Here is a tiny trained network, its code and every weight. The questions are about switching its units off for an input and a class, where a switched-off unit gives its printed mean instead of its output.

import numpy as np


def w(rows, s, z=0):
    codes = np.array(rows[::2]) - 128.0
    scale = np.full(codes.shape[1], s)
    scale[-1] = z or s
    return codes * scale


def norm(h):
    return h / np.sqrt((h * h).mean(-1, keepdims=True) + 1e-5)


def f(y):
    return np.maximum(y, 0)


def log_softmax(a):
    a = a - a.max(-1, keepdims=True)
    return a - np.log(np.exp(a).sum(-1, keepdims=True))


def net(x, mask):
    res = np.array(x, float).reshape(1, 8) / 4 @ E
    u = 0
    for l in range(2):
        y = f(norm(res) @ A[l][:, :-1].T + A[l][:, -1])
        res = res + np.where(mask[u : u + 13], y, B[l][:, -1]) @ B[l][:, :-1]
        u += 13
    return log_softmax(norm(res)[-1] @ U[:, :-1].T + U[:, -1])


A, B = {}, {}
E = w([
[127,126,133,130,131,131,130,126,126],'x0',
[131,129,127,124,127,129,122,123,126],'x1',
[55,254,176,108,117,211,144,131,115],'x2',
[126,128,129,129,130,129,129,127,127],'x3',
[37,106,135,110,166,64,38,100,172],'x4',
[126,127,132,126,124,128,132,123,137],'x5',
[126,125,129,133,130,127,132,123,131],'x6',
[88,136,148,67,77,31,168,37,37],'x7',
],0.0042)
A[0] = w([
[147,182,135,122,134,184,77,128,147,61],'L0N1',
[104,133,134,144,140,129,135,146,121,82],'L0N2',
[92,85,160,146,148,118,98,107,129,65],'L0N3',
[207,122,118,146,127,134,188,156,75,150],'L0N4',
[22,223,137,136,153,173,104,138,101,26],'L0N5',
[199,119,153,124,133,194,99,155,181,152],'L0N6',
[141,122,100,158,140,167,65,145,189,116],'L0N7',
[52,143,177,134,124,139,94,134,151,5],'L0N8',
[153,149,128,153,113,162,104,157,158,184],'L0N9',
[171,97,146,156,130,199,143,136,133,142],'L0N10',
[76,141,153,137,135,202,148,166,177,97],'L0N11',
[128,126,120,127,186,141,66,168,196,100],'L0N12',
[103,255,144,123,118,220,193,119,102,83],'L0N13',
],0.0071,0.0026)
B[0] = w([
[98,152,90,133,171,113,107,175,150,170],'L0N1',
[145,143,112,107,119,158,93,119,131,133],'L0N2',
[80,206,127,87,189,90,126,183,81,155],'L0N3',
[166,146,150,146,106,162,159,64,255,203],'L0N4',
[246,128,90,68,145,144,206,29,207,205],'L0N5',
[80,169,46,114,187,127,123,173,147,202],'L0N6',
[148,33,209,137,125,154,149,164,134,195],'L0N7',
[180,60,45,99,115,83,229,137,175,158],'L0N8',
[120,160,61,114,163,124,110,137,139,185],'L0N9',
[113,151,55,39,184,72,96,98,82,185],'L0N10',
[153,172,56,156,126,108,38,150,131,192],'L0N11',
[83,31,168,175,144,185,121,76,88,196],'L0N12',
[67,90,202,176,119,112,76,185,25,255],'L0N13',
],0.0076,0.008)
A[1] = w([
[155,161,172,131,63,107,203,60,145,51],'L1N1',
[136,48,140,107,133,138,152,79,178,146],'L1N2',
[83,176,173,132,108,19,69,134,66,116],'L1N3',
[131,104,102,127,165,170,126,122,190,126],'L1N4',
[105,83,230,131,62,158,156,179,8,44],'L1N5',
[159,142,71,111,181,216,177,169,225,74],'L1N6',
[126,176,175,105,50,119,169,55,217,10],'L1N7',
[91,137,59,60,161,111,107,108,139,112],'L1N8',
[186,207,76,85,107,114,136,67,144,159],'L1N9',
[103,115,81,192,112,161,2,241,103,129],'L1N10',
[137,209,119,156,117,124,114,187,90,128],'L1N11',
[95,158,50,133,138,47,115,126,174,102],'L1N12',
[112,151,154,113,99,89,53,113,186,74],'L1N13',
],0.0072,0.0011)
B[1] = w([
[118,207,140,62,165,84,168,176,118,200],'L1N1',
[86,198,117,120,132,156,139,164,109,211],'L1N2',
[197,129,82,158,115,186,95,106,178,216],'L1N3',
[136,154,151,163,57,139,27,116,84,213],'L1N4',
[54,17,161,175,130,126,86,140,137,214],'L1N5',
[197,83,119,157,110,111,118,41,169,249],'L1N6',
[135,167,71,63,170,87,174,183,56,185],'L1N7',
[187,159,149,202,70,134,116,165,166,216],'L1N8',
[31,140,155,139,134,138,113,187,119,191],'L1N9',
[96,187,194,54,72,68,255,118,92,254],'L1N10',
[96,91,87,72,198,96,140,145,143,172],'L1N11',
[164,83,149,117,144,210,132,71,123,204],'L1N12',
[134,130,92,164,125,124,160,118,146,142],'L1N13',
],0.0086,0.0068)
U = w([
[237,108,74,179,102,186,83,60,205,234],'0',
[116,243,93,29,159,86,214,188,88,130],'1',
[27,3,196,154,131,129,106,163,76,3],'2',
],0.0064,0.00047)

Each question gives the input, the list of numbers given to net, and the class t.
The units are the neurons (one row each of A and B). Each row of codes is followed by its name. A weight is (code - 128) times the scale printed after its matrix; where a second scale follows, it is the last column's (A, B and U).
mask holds one flag per neuron, layer by layer. A switched-off neuron (its flag False) gives its mean, the last column of its row in B, instead of its output. The means were averaged over made-up inputs and are rounded, as every weight is.
A unit's drop is (log p(t) with every unit on - log p(t) with that unit switched off) / (log p(t) with every unit on - log p(t) with every unit switched off).
The circuit of an input: a set's keep is (log p(t) with only the set's units on - log p(t) with every unit switched off) / (log p(t) with every unit on - log p(t) with every unit switched off). Starting from the 12 units with the biggest drops (on a tie, the unit counted first), units are removed one at a time, each time the one whose removal leaves the highest keep (on an exact tie, the one counted first), for as long as the keep stays at least 0.8.
circuit, biggest first: the units of the circuit, biggest drop first
most important unit: the unit with the biggest drop
top k neurons: the k neurons with the biggest drops, biggest first
top k neurons in layer l: the k neurons of layer l with the biggest drops, biggest first
drop of u: that unit's drop, to one decimal
input [-6,-2,6,-3,3,-8,-2,-4], class 0: most important unit => L0N5
input [-1,-6,-1,-3,3,4,-7,-7], class 2: top 4 neurons => [L0N12, L0N5, L0N7, L1N10]
input [1,-6,6,-3,0,4,6,8], class 2: top 2 neurons in layer 1 => [L1N5, L1N10]
input [-5,-3,8,-3,3,-8,-1,-7], class 0: top 2 neurons in layer 0 => [L0N5, L0N8]
input [-4,4,4,-7,-3,1,-4,7], class 2: circuit, biggest first => [L0N13, L1N5]
input [7,-8,2,-2,-5,-6,-7,-7], class 1: top 2 neurons => [L1N10, L0N5]
input [1,-3,5,-8,-4,4,8,6], class 2: top 2 neurons => [L0N13, L1N5]
input [8,-2,1,-8,-3,2,2,8], class 2: top 4 neurons => [L1N5, L0N5, L1N10, L0N8]
input [-5,3,8,-1,0,-1,7,4], class 2: top 2 neurons => [L0N13, L1N5]
input [7,-6,-6,4,4,6,3,6], class 0: top 2 neurons => [L0N13, L0N5]
input [-8,-1,-4,2,4,1,2,-7], class 2: top 2 neurons => [L0N12, L0N5]
input [1,-8,-1,1,6,1,5,1], class 0: top 3 neurons in layer 0 => [L0N13, L0N3, L0N7]
input [-4,2,0,0,3,-1,1,-5], class 2: top 2 neurons => [L0N12, L0N7]
input [-1,-3,-4,-3,7,-3,-3,8], class 0: top neuron => [L0N13]
input [-4,-6,-7,5,2,-4,2,4], class 0: top 2 neurons => [L0N5, L0N13]
input [8,-7,6,5,2,6,5,-4], class 0: top 2 neurons => [L0N5, L0N8]
input [6,4,3,-8,-4,4,-2,1], class 2: drop of L0N13 => 1.5
input [1,-2,4,-6,-3,2,3,4], class 2: drop of L0N13 => 1.3
input [4,-5,-6,8,6,-2,-4,7], class 0: drop of L0N13 => 0.4
input [5,0,3,4,-3,3,-1,3], class 2: top neuron => [L0N13]
input [7,4,-6,8,7,-1,4,7], class 0: drop of L0N13 => 0.3
